(in the rows, 128 means zero)
Each row has a class, written after it, and each block has its own classes.
[155 146 142  94 150 154  66  94 101 146 142 115 150 114 153  94 144  92
 132 144 143 152 129 169 133 105 127 249 167 123 180 164 113 110 139 154
 132]
Paf
[207  90 123 165 131 140 133 152 132 184 145  88 139 121 100 141 144 134
 125 135 128 139 137 115 136  72 137 218 149 132 168 150 111 123 167  96
 158]
zosot
[130 130 144 124 151 134 118  98 114 140 141 132 143 169 164 147 168  94
 163 139 162 137 120 145 132 108 132 175 126 153 162 135  98  39 145 190
 116]
depa
[198  97 130 173 124 143 126 147 131 184 150  88 131 117  95 116 137 141
 126 141 112 142 146 124 132  68 121 227 144 136 159 137 121 132 163 100
 172]
mab
[208  95 130 153 130 143 133 154 131 175 150  92 147 111 115 141 141 124
 132 132 126 137 146 122 138  73 149 214 148 125 164 137 120 122 165 102
 160]
Paf
[148 157 125 114 148 155  79  94 103 136 134 121 131 129 150  96 137 105
 115 139 135 167 122 161 126 104 101 232 162 132 166 157 125 138 122 154
 140]
Rori
[190 105 111 173 128 140 133 138 137 181 156 101 129 132 101 124 132 127
 127 139 105 145 144 130 131  64 129 219 134 132 155 133 124 129 157 104
 172]
depa
[135 130 146 134 138 136 111 108 120 155 146 119 138 160 158 141 166 102
 157 147 163 136 123 138 131 102 121 186 135 152 170 133 104  37 154 195
 115]
volom
[192  90 142 166 133 151 128 152 141 172 148  98 118 130 103 145 140 145
 126 143 120 133 145 124 143  60 129 202 143 133 152 136 125 134 165 108
 180]
Rori
[160 143 145 103 146 158  78  88 100 144 143 118 153 115 154 101 155  96
 131 152 137 152 121 170 133 108 125 249 162 120 184 163 109 102 142 152
 120]
tak
[172 141 139 106 138 157  63  87  89 138 134 106 142  98 174 117 150  88
 130 164 146 132 124 166 138 111 139 236 159 125 173 163 103  94 151 156
 109]
tak
[134 113 148 123 153 141 104 108 115 141 151 115 153 155 157 139 161  97
 161 131 165 135 133 145 130 109 129 181 135 158 175 139  91  32 150 181
 119]
Paf
[141 171 110 101 158 161  91  87 103 137 126 126 137 132 158  95 133  98
 122 138 128 171 124 165 113 101 111 227 151 127 164 141 135 157 121 170
 142]
loma
[128 123 144 124 145 137 117 111 127 148 150 129 138 171 143 140 159 101
 162 134 164 136 122 132 130 110 117 174 121 164 173 147  93  28 156 168
 113]
zosot
[134 125 154 141 141 141 100 108 121 154 147 123 139 150 129 123 168  86
 168 151 159 138 120 140 132 114 118 156 120 156 163 140  91  41 156 192
 112]
mab
[135 122 142 120 140 136 113 108 136 146 154 124 132 163 142 138 161  93
 167 146 162 136 129 132 134 116 120 166 118 172 155 143  85  10 149 169
 116]
Zigiz
[166 148 128 103 144 156  69  93  87 138 132 100 138 115 172 115 147  84
 135 164 154 125 127 165 147 108 147 236 157 135 171 159 112  89 151 171
 117]
volom
[135 119 146 124 139 134 117 107 136 150 155 124 133 157 133 135 164  92
 172 142 160 143 126 131 137 121 122 165 120 164 160 149  83  11 152 158
 115]
Zigiz
[150 156 126 105 157 159  80  98  94 134 141 120 136 125 155  92 133 103
 117 134 129 158 122 164 123 103 106 235 161 134 169 151 131 144 119 152
 147]
Paf
[152 166 136  95 147 159  89  83 102 134 126 123 130 130 149 101 138  96
 125 147 137 159 119 156 123 112 111 220 144 133 157 159 137 148 129 149
 138]
loma
[129 127 142 125 142 136 110 108 133 148 149 124 135 166 145 133 159  99
 165 144 163 139 125 128 129 116 124 171 118 165 159 140  98  30 150 168
 113]
Rori
[196 102 127 165 139 144 134 143 133 173 149  98 114 136 106 143 144 140
 122 141 113 143 134 128 133  63 131 218 142 138 147 138 125 142 155 106
 176]
depa
[135 125 142 122 141 144 106 112 111 146 142 111 134 157 154 154 173  98
 163 143 165 131 122 137 134 108 135 178 130 149 170 128  86  31 157 196
 119]
loma
[158 148 144 100 147 161  80  82 104 141 138 123 141 119 156  97 157  99
 126 152 138 155 116 164 132 112 126 246 159 126 174 158 115 118 138 144
 131]
tak
[207 110 130 173 125 139 114 153 118 170 151  85 110 126 112 128 162 140
 131 153 129 125 130 116 138  80 128 223 146 150 146 127 121 111 163 112
 181]
mab
[141 131 146 123 144 136 107 107 108 149 145 117 140 163 167 147 164  99
 166 140 171 130 119 138 136 110 131 179 130 168 170 141 105  21 152 191
 114]
volom
[190  96 122 167 126 147 134 143 140 186 156  94 138 119 103 122 138 132
 125 138 116 144 152 126 134  56 125 230 142 134 166 135 122 130 161 101
 171]
Rori
[204  99 136 166 128 144 135 157 142 165 151  96 120 132 102 139 152 148
 126 133 123 144 137 121 141  67 121 206 146 148 145 141 127 132 162  93
 183]
Rori
[163 158 134  88 152 163  75  86  92 135 135 122 141 128 158  99 131  84
 129 153 137 152 125 162 134 113 114 222 151 128 164 160 143 129 133 147
 142]
Paf
[143 165 128  95 153 148  82  64 106 139 136 128 136 138 149 106 128  91
 123 152 131 154 123 160 134 115 122 229 149 119 155 159 136 128 124 144
 135]
depa
[158 156 145  92 156 164  76  88  99 143 137 122 144 124 161 105 138  83
 135 144 141 148 124 159 137 107 119 218 151 129 167 167 123 120 135 149
 139]
Paf
[203  99 124 166 122 137 134 147 121 166 154  93 122 132 108 131 156 124
 135 146 125 125 133 122 142  75 143 220 133 154 153 129 117 101 156 106
 171]
depa
[139 123 157 134 141 139 111  98 120 151 152 120 140 145 157 141 189 100
 155 149 162 129 117 139 134 108 128 184 132 150 173 134  86  26 156 178
 118]
tak
[149 149 141 105 149 154  75  92  96 148 131 118 146 127 143  98 146 106
 130 146 143 158 120 164 133 115 114 240 157 122 175 159 112 122 137 157
 125]
mab
[199  94 120 171 130 144 119 136 129 187 148  88 129 123 102 127 129 137
 121 140 118 144 140 121 135  61 119 229 150 140 170 144 118 125 164 102
 171]
zosot
[201 105 130 181 118 134 113 153 119 174 150  86 117 122 110 125 158 143
 126 150 125 122 132 115 134  79 127 215 145 148 146 125 121 115 163 114
 177]
mab
[138 126 150 117 130 138 109 115 126 146 147 127 135 162 159 149 179  96
 169 145 173 133 125 140 141 111 133 170 125 159 162 135  83   5 156 184
 122]
Zigiz
[136 118 147 123 146 136 111 100 114 146 141 116 150 152 149 141 160 100
 161 139 161 141 124 137 124 108 116 177 130 164 169 139  92  39 155 188
 103]
loma
[134 134 138 130 150 141 125 111 135 156 157 125 132 164 142 130 165  92
 160 144 162 140 126 134 122 105 117 171 116 168 159 145 105  49 151 173
 118]
volom
[155 144 128 101 136 146  68  73  94 144 132 108 146 111 163 122 135  87
 130 160 141 141 128 171 144 106 144 239 156 118 171 158 107  92 145 161
 109]
depa
[127 128 133 129 143 137 113 108 134 144 155 119 138 167 145 144 162  98
 156 144 161 132 130 129 131 109 127 180 125 156 158 132  95  34 152 174
 112]
Rori
[186 106 112 178 131 141 132 129 135 181 153 102 129 130 108 125 134 132
 116 136 106 150 143 130 127  62 123 227 141 127 156 132 124 140 154 105
 175]
depa
[192 100 111 180 135 147 128 145 127 188 158  92 130 128 100 122 131 128
 121 143 115 140 148 123 127  59 118 234 145 129 166 132 128 140 162 116
 170]
volom
[208  95 136 166 121 144 122 159 123 167 155  93 123 123 112 124 153 129
 134 139 131 124 137 118 137  75 133 212 136 158 156 128 117 109 163 103
 180]
Paf
[132 122 144 130 152 141 107 104 116 146 144 123 144 163 160 143 158 100
 158 133 166 142 122 139 128 105 116 180 134 160 178 150  92  33 151 182
 115]
zosot
[164 139 140 106 137 156  63  84  98 143 140 108 142  98 169 119 147  94
 129 157 144 141 125 170 134 109 133 237 159 126 175 166  99  92 152 151
 107]
tak
[138 131 142 120 141 140 115 107 121 146 141 125 134 170 156 140 178 100
 163 145 171 129 114 136 142 111 135 183 121 163 174 135  94  25 161 173
 124]
zosot
[163 147 132  95 134 158  67  89  96 142 126  99 144 105 170 117 148  90
 136 159 151 140 127 162 137 108 147 236 154 129 168 156  99  97 154 161
 114]
loma
[207  96 123 157 122 141 135 147 133 181 140  83 144 118 101 135 141 127
 128 135 122 144 145 114 129  70 141 219 146 130 159 139 112 125 165 109
 157]
loma
[132 124 146 118 159 141 107 108 112 141 150 121 143 151 158 141 158  90
 165 136 162 132 128 143 130 109 127 168 130 156 171 137  98  39 145 188
 117]
Paf
[152 148 134  99 140 146  75  90  94 141 138 117 140 128 150 108 143  98
 131 149 135 151 118 168 138 109 132 247 161 122 171 160 115 103 134 156
 122]
depa
[152 154 142  99 146 157  83  72 108 142 136 119 145 121 153 105 145  94
 128 154 139 150 126 159 129 112 126 232 150 121 164 161 123 126 136 137
 127]
tak
[130 121 165 125 145 140 108 113 122 154 152 125 142 155 134 125 161  85
 172 139 157 131 123 136 137 111 120 162 118 155 176 141  89  31 149 181
 117]
Paf
[131 130 138 122 154 137 114 112 118 136 142 120 145 173 161 145 173  99
 162 143 168 131 127 141 130 108 135 176 131 160 165 133 108  38 145 195
 118]
Rori
[166 142 141 102 131 158  67  91  93 137 128 103 136 106 162 116 142  92
 137 154 148 150 120 160 135 110 129 231 154 139 169 162 103  96 152 161
 110]
loma
[123 124 143 128 144 136 112 104 137 157 153 128 136 162 141 140 159  95
 161 144 161 146 131 131 123 109 117 178 124 155 162 137  87  30 144 181
 112]
Zigiz
[204  93 142 154 118 139 121 151 135 185 142  95 128 119 108 148 148 135
 124 144 132 139 145 120 136  68 134 219 152 126 156 146 112 119 162 111
 166]
Zigiz
[159 150 132  91 134 151  71  83  93 138 131 110 135 109 175 125 153  84
 137 165 152 136 120 171 146 107 153 235 153 129 163 152 103  89 146 164
 113]
depa
[193  97 126 168 128 150 130 141 139 180 153 102 125 127  98 112 136 131
 130 135 114 140 139 123 141  64 117 213 135 146 164 146 116 123 169  89
 182]
zosot
[161 147 147  79 143 157  62  93  90 137 134 111 146 115 164 108 146  84
 143 148 152 140 126 169 149 110 140 238 165 125 177 163 106  90 146 161
 129]
Paf
[166 141 136 104 134 154  66  94  99 141 124 103 140 111 170 114 141  91
 132 158 150 140 132 162 143 106 141 230 157 127 172 169 110  94 151 154
 119]
Rori
[210  89 131 172 122 144 134 150 133 169 155  92 133 112 109 142 154 141
 119 141 116 139 136 121 131  79 134 219 150 126 159 139 118 121 167  92
 158]
tak
[198  93 126 160 119 137 122 158 126 174 155  93 126 126 109 129 158 133
 134 150 126 120 137 124 141  72 141 220 141 156 155 127 113  92 161 119
 168]
Zigiz
[193 100 124 166 135 148 132 140 137 182 155 104 129 132 102 121 140 138
 126 131 123 153 139 126 131  61 112 233 145 145 171 144 118 131 162  94
 180]
zosot
[212  98 127 155 117 146 131 152 127 181 140  84 142 117 108 150 148 132
 125 142 129 145 139 120 131  70 142 222 146 124 164 131 118 127 167 117
 155]
loma
[131 121 142 122 154 136 115 113 117 143 142 129 143 164 153 142 173 103
 161 140 164 137 123 146 131 112 128 169 128 160 169 134  97  37 142 191
 120]
Zigiz
[144 134 136 101 146 149  70  95 104 158 141 118 153 122 134  90 145 100
 129 145 138 159 130 170 133 108 118 247 163 120 185 170  97 100 135 154
 124]
Zigiz
[153 146 136  89 140 162  81  95  96 143 132 112 148 128 146 104 148 102
 131 145 142 162 121 162 131 111 124 252 158 121 179 156 109 116 141 153
 124]
loma
[135 118 154 134 136 138 112  99 132 144 158 124 137 155 143 137 160  95
 164 134 156 140 122 130 126 118 117 170 119 167 164 149  81  19 154 157
 104]
tak
[201  92 144 162 134 149 128 157 131 179 151  94 115 130 105 134 142 140
 134 141 128 135 140 120 139  65 125 215 146 143 155 146 121 126 164 107
 179]
volom
[142 127 150 121 140 138 105 113 123 145 156 118 129 157 151 137 164  95
 162 143 164 133 121 129 132 117 116 169 123 169 158 138  94  23 150 166
 121]
Paf
[155 147 143 101 144 156  73  81 101 144 140 118 147 107 161 103 155  97
 125 154 139 148 117 169 132 107 131 252 164 123 179 157 107 109 141 156
 115]
tak

Next block, with new classes.
[155 118 138 132 117 110 130 166  96 149 169 147  99 135 103  94 162  81
  89 111 133  92  78  82 155 154 160 114 193 155 141 103 165 133 109 139
 123]
Ladim
[168 140 148 113  48 108  83 119  95 168 102 145  93 133 117 117 147  23
 126  93  90 112  65  50 153 137 143 124 165 127 122 121 160 100 119 114
 139]
kidom
[170 140 125 116  50 120  87 109  84 168 113 145 102 125 109 130 143  24
 146  98  87 106  81  50 153 151 137 141 162 131 129 125 151  99 124 111
 140]
Nup
[158 140 135 117  56 110  93 115  94 170 103 137 102 135 114 114 149  19
 128  90  85 111  72  47 151 137 142 135 167 145 122 122 155 104 113 101
 148]
vite
[157 129 141 133 106 111 117 159  95 149 154 149  97 141 115  96 164  73
  76 108 133  87  72  69 158 135 163 115 192 143 125 110 171 128 111 139
 119]
dit
[168 127 148 135 106 105 124 174 100 154 164 148 100 134 126  86 163  34
  94 119 130  89  52  63 155 148 153  99 200 166 131 117 185 116 127 132
 119]
gubav
[159 124 140 140 110 111 119 166  91 156 161 142 103 126 125  78 158  46
 100 120 128  84  54  63 151 144 155 112 196 176 117 110 177 116 110 124
 124]
gubav
[161 133 127 111  63 122  89  97  97 169 114 141 100 131 115 132 142  35
 154  99  76 108  88  59 154 141 144 127 158 134 127 124 161 104 121 112
 151]
vite
[161 130 141 138 106 111 113 186  99 162 166 135 101 138 128  78 163  56
 105 113 128  93  56  62 144 144 156 113 192 173 131 115 166 122 110 130
 128]
Lomuf
[171 141 136 122  56 119  95 117  90 173  99 145  98 121 123 130 144  23
 139  93  85 104  73  43 151 149 141 138 168 122 123 128 159  99 121 109
 143]
Puniv
[154 125 133 130 130 112 119 175 105 144 154 159 108 123 118  96 176  71
  81 123 138  90  77  90 153 140 168 102 183 172 118 103 182 117 110 136
 131]
gubav
[169 137 138 127  60 107  93 111 105 162 103 144 109 125 109 120 146  24
 119  97  93 104  84  58 156 123 148 125 159 150 114 123 160 102 108 115
 134]
mekeg
[162 152 127 124  60 109 100 121  92 164  98 152 110 126 110 115 165  33
 106  99  90  98  73  56 148 130 149 133 159 123 104 117 158  91 111 123
 135]
dit
[172 143 138 119  52 110  82 119  86 164 108 154 102 128 114 124 148  16
 127  97  93 112  64  48 153 142 143 136 171 134 118 126 158  95 118 108
 135]
Nup
[161 126 148 127 104 118 106 174  97 163 154 138 103 133 135  91 155  66
 124 115 120 101  52  62 138 137 163 111 188 167 116 112 174 122 113 127
 132]
Tovob
[164 141 143 128 109 117 107 198 101 163 155 139  99 142 135  78 160  62
 114 114 128  91  54  60 138 140 156 116 188 167 114 119 164 116 121 130
 128]
bosas
[172 134 146 124  66 114  92 123  95 164  98 151 106 113 116 130 160   4
 125 100  82 112  63  55 160 133 146 139 170 126 108 128 168  87 104  96
 131]
Puniv
[165 143 140 124  56 105  94 121  95 169 103 148  96 132 118 108 146  15
 109  95  93 114  61  46 152 141 147 139 172 152 121 119 161  95 117 109
 136]
Lomuf
[165 146 140 126  64 104 104 110  97 163  92 144 108 130 109 117 152  32
 103  87  93  97  84  55 152 136 149 127 167 138 125 120 152 102 113 123
 145]
Puniv
[160 136 152 134  99 107 109 170 101 161 151 145  98 145 133  83 153  58
 103 110 130  97  56  62 144 139 157 111 196 169 121 116 170 118 115 127
 131]
kidom
[158 113 152 128 112 111 124 166  96 154 167 138  98 135 110  83 161  76
  88 110 133  99  60  70 152 151 159 114 194 156 137 104 169 136 108 129
 115]
Tovob
[159 128 145 134 113 100 122 154 100 140 158 142 105 143 109  96 164  74
  69 110 137  91  77  94 147 140 173 114 181 158 129 104 159 125 110 133
 115]
ninob
[158 133 139 136 111 106 126 172 101 152 159 139 117 139 122  85 165  59
  96 118 136 106  70  80 139 152 158 122 202 185 125 113 163 117 113 120
 120]
Nup
[161 140 143 123  72 105  90 127  92 156 106 155 108 132 109 114 164  34
 110  96  96 103  64  56 152 126 156 126 164 129 106 118 161 103  97 110
 145]
vite
[166 139 143 126  65 116 104 136  85 161 104 146 108 119 113 112 162  29
 127  97  90 104  67  50 146 141 148 140 171 124 111 117 158  96 100 107
 140]
Puniv
[164 135 142 117  57 106 101 126  93 172 104 146 104 133 113 108 155  31
 118  95  90 109  61  41 156 140 143 128 165 135 123 119 168 103 118 118
 142]
Tovob
[161 125 149 135 120 105 122 170 108 158 171 137 102 135 124  83 165  67
  93 119 126  97  66  83 148 139 153 109 195 171 121 109 177 117 109 128
 123]
kidom
[171 140 137 124  58 115  89 112  94 165 111 151  97 130 114 121 141  31
 128  99  91 100  73  49 153 145 146 126 162 133 130 122 162 103 126 127
 140]
Lomuf
[162 143 134 121  67 110  96 114  98 167  99 145 108 130 111 116 153  26
 113  94  91 105  78  57 152 140 144 133 163 141 117 118 159 103 115 109
 144]
vite
[154 124 145 128 121 110 120 159  98 148 145 154  94 140 105  89 158  83
  70 112 139  87  72  77 161 145 162 120 187 156 125 104 167 123 108 135
 119]
bosas
[164 132 148 141  98 104 134 167  98 156 154 136 111 143 122  90 159  44
  89 114 131  93  61  71 149 149 151 121 192 174 131 116 172 116 118 124
 114]
ninob
[152 129 136 127 109 119 123 176 102 155 153 140 108 132 126  95 170  74
  99 121 125 106  69  77 142 145 156 115 195 167 117 112 176 115 106 130
 120]
dit
[152 119 139 132 115 112 128 175  97 155 163 141 104 128 124  79 170  52
  96 122 130  98  60  72 155 148 153 108 198 177 123 108 184 113 109 127
 125]
gubav
[160 120 145 136 116 111 118 153 102 145 163 148  96 140 101  95 159  81
  75 110 141  88  85  85 157 147 166 109 184 155 145 100 168 137 117 143
 120]
Lomuf
[163 136 138 132  61 108  96 126  83 165 100 148 110 119 107 116 162  15
 117 101  86 104  59  52 158 128 145 147 164 144 113 120 159  96 101 104
 125]
tinav
[168 146 121 112  50 124  93 102  91 175 102 142  96 127 113 126 143  35
 127  96  82 107  84  49 153 155 136 137 161 122 127 122 155 100 130 123
 132]
dit
[160 143 133 122  65 101  96 115 104 162  94 160 112 123 106 129 158  19
 113  99  88 110  77  70 152 130 153 135 162 139 111 117 165  90 116 114
 142]
Ladim
[164 138 128 114  55 117  95 119  93 172 105 146 101 122 113 129 141  19
 139  98  85 111  76  52 153 154 137 136 166 138 130 124 157 100 127 115
 139]
Ladim
[158 139 131 116  52 110  95 112  93 170 104 145 100 122 113 123 143  19
 138  94  81 110  71  51 147 142 141 141 169 139 124 121 158  94 119 114
 145]
Ladim
[163 127 145 121  60 103  98 118  94 167 107 143 108 126 113 115 153  21
 124 100  82 110  56  49 156 126 150 126 166 142 113 120 170  99 104 106
 138]
Tovob
[159 125 141 122 116 114 108 164 102 150 152 145  89 141 105  97 155  90
  84 108 137  82  81  79 157 145 161 106 181 149 139 106 161 132 120 146
 124]
bosas
[163 127 147 142 107 115 117 173  95 159 160 137 104 131 127  85 152  56
 103 119 130  92  56  63 142 148 153 115 194 178 125 114 171 120 108 130
 121]
Lomuf
[152 132 139 134 119 108 128 168 101 148 154 140 111 139 126  97 165  70
  81 116 135  97  78  89 145 140 167 121 184 182 119 107 172 116 112 129
 126]
ninob
[153 120 151 132 115 118 125 180  97 150 169 139  97 135 127  85 160  73
  96 120 135 113  63  71 143 154 159 115 203 179 129 106 181 122 109 133
 125]
Lomuf
[162 131 155 137 105 110 115 181 101 161 157 129 107 139 126  74 159  64
  99 114 135  96  58  72 136 144 150 101 194 172 124 111 165 126 110 133
 121]
kidom
[165 139 136 123  53 112  97 114  94 168 104 138 108 123 110 121 154  22
 116 101  88 103  70  50 151 134 137 134 170 131 114 123 166  95 115 116
 128]
dit
[147 135 134 133 137 106 110 163 120 144 138 148 124 132 117 105 176  77
  74 114 140  85  95 102 141 124 176 108 175 175 114 109 165 127 107 132
 137]
vite
[168 136 135 113  47 121  91 107  86 167 104 138 101 125 117 136 139  21
 146  99  83 103  75  54 151 147 139 140 153 129 126 126 158  95 122 113
 133]
ninob
[166 151 123 112  54 117  81 107 101 173  95 145  98 128 115 127 149  34
 119  94  87 103  82  56 149 138 144 135 159 130 120 122 155  98 129 121
 135]
dit
[153 118 144 140 122 113 137 180  98 155 170 127 107 130 119  74 162  66
  81 122 139 101  68  76 147 159 150 122 202 191 132 105 173 124 105 127
 115]
Lomuf
[167 131 125 108  57 123  86 104  88 171 110 150  90 116 112 126 145  15
 142 103  81 104  73  51 165 152 137 128 156 127 126 121 167  93 128 114
 137]
gubav
[164 138 136 129  64 114  88 115  86 163  96 156 111 116 105 128 158  24
 122 103  87 101  68  62 156 127 151 144 155 141 112 119 159  96 104 108
 127]
tinav
[148 119 141 128 122 116 135 184 101 157 158 136 109 130 127  82 157  82
  93 118 132  99  67  70 144 149 156 116 193 187 124 107 175 130 106 127
 130]
Tovob
[159 139 135 142  69  97 111 117  88 157  91 152 124 129  91 108 168  35
  90 100  97  92  75  69 160 126 157 137 155 146 116 109 151 104  98 116
 126]
tinav
[154 130 135 130 130 108 120 183 109 157 158 135 103 139 118  79 164  76
  81 120 135  92  74  84 148 142 160 115 191 187 119 108 164 119 115 126
 121]
bosas
[169 148 131 123  53 110  95 118  99 168 104 147  95 134 119 106 140  26
 123  93  90 113  80  48 150 142 147 131 167 149 119 118 154  99 125 114
 141]
mekeg
[157 126 139 133 108 109 119 174  98 154 163 140 107 130 128  82 165  38
 107 122 127  94  56  69 146 144 160 107 195 175 120 116 173 113 115 120
 123]
gubav
[168 145 143 122  66 107 105 122  92 166 108 148 107 135 112 106 161  30
 117  96  89 108  62  52 152 141 145 128 164 127 111 117 162  99 107 115
 139]
vite
[164 150 132 119  54 100  89 112  93 163  93 152 106 137 104 116 153  24
 101  91  99 115  76  62 153 139 150 133 166 147 122 117 146  99 116 109
 135]
Nup
[150 125 143 131 113 115 123 181  90 153 156 145 102 131 127  92 169  65
  96 114 132 102  61  69 149 146 160 131 197 173 130 114 169 122 107 128
 116]
tinav
[168 143 144 117  54 109  84 114 100 168  99 152  95 133 121 118 143  27
 126  95  90 111  68  54 150 137 148 128 166 135 118 120 161  98 120 113
 141]
kidom
[165 139 145 126  62 105 101 113  84 151 101 153 112 125 106 122 157  34
 108 103  94 102  65  68 147 133 155 135 155 126 104 112 161  89 100 115
 129]
ninob
[175 132 140 117  58 122  88 110  93 168 108 142  95 121 115 130 144  25
 143  95  80 104  76  47 157 150 141 132 169 118 130 128 158 102 119 113
 138]
Puniv
[158 142 130 129  74 104 110 115  93 160 109 146 107 138  93  97 152  56
 103 101 100  84  86  60 153 142 147 132 160 140 119 111 151 102 118 126
 143]
bosas
[170 138 142 122  62 112  87 111  98 166 101 143  99 123 116 127 146  20
 127  93  86 102  74  53 152 134 149 134 171 135 121 125 158  99 116 106
 140]
Puniv
[161 125 145 142 107 102 136 165 103 160 160 136 110 135 112  82 158  50
  92 116 126  95  62  75 148 155 148 113 203 172 135 110 170 122 116 131
 115]
Ladim
[174 139 125 121  56 118  89 118  94 169 114 149  94 127 117 116 141  27
 139  95  84 104  82  45 161 144 144 129 159 128 124 125 154 102 120 117
 139]
mekeg
[171 144 134 126  66 112  91 111  95 161  99 155 114 114 109 133 160  20
 108 107  86 102  70  61 154 124 149 134 158 126  95 123 166  89 104 111
 122]
dit
[164 134 140 138 100 111 130 173  98 161 155 134 108 136 123  85 163  61
  91 116 126  89  61  62 144 149 148 113 199 163 124 113 172 120 114 135
 115]
dit
[165 131 147 135 104 114 109 185  96 159 163 134  98 136 131  82 159  59
 107 115 128  95  52  63 139 146 157 106 192 168 128 114 166 121 112 136
 124]
Lomuf
[164 130 138 122  69 105  92 124  96 162 110 152 106 114 106 127 156  11
 117 104  86 112  63  64 157 134 148 137 170 138 110 121 164  93 103 102
 127]
Ladim
[163 124 147 123  65 108 100 123  89 163 114 143 110 122 105 109 156  36
 125 105  89 108  56  53 150 133 150 130 166 139 109 114 168 102  98 106
 133]
Tovob
[166 143 136 123  61 112  97 107  97 170 107 144 102 130 109 110 142  39
 125  99  93  97  82  61 147 146 140 132 160 137 122 114 157 101 124 118
 140]
kidom
[169 139 153 125  69  96  89 115  98 157 110 158  99 131 105 110 158  37
  99  99  96 102  64  67 154 125 155 120 164 118 108 112 166  97 108 120
 134]
kidom
[169 129 135 124  64 111  86 114  89 161 115 160 103 114 110 122 160   5
 134 109  83  97  57  55 165 127 147 120 160 126 108 124 175  87 107 109
 136]
gubav
[164 140 126 116  63 116  88 107 100 167 101 143  99 132 105 122 140  43
 129  98  89  90  91  57 154 142 143 127 153 134 129 121 152 103 132 127
 145]
bosas
[153 128 135 141 109 109 129 183 104 161 160 133 116 137 116  74 162  58
 104 115 127  96  65  74 141 148 151 120 195 183 126 114 157 126 107 120
 122]
Ladim
[145 131 136 137 120 109 124 169  98 155 143 141 109 133 121  91 167  71
  80 113 134  98  75  84 148 136 164 130 190 195 126 105 166 121 107 127
 121]
tinav
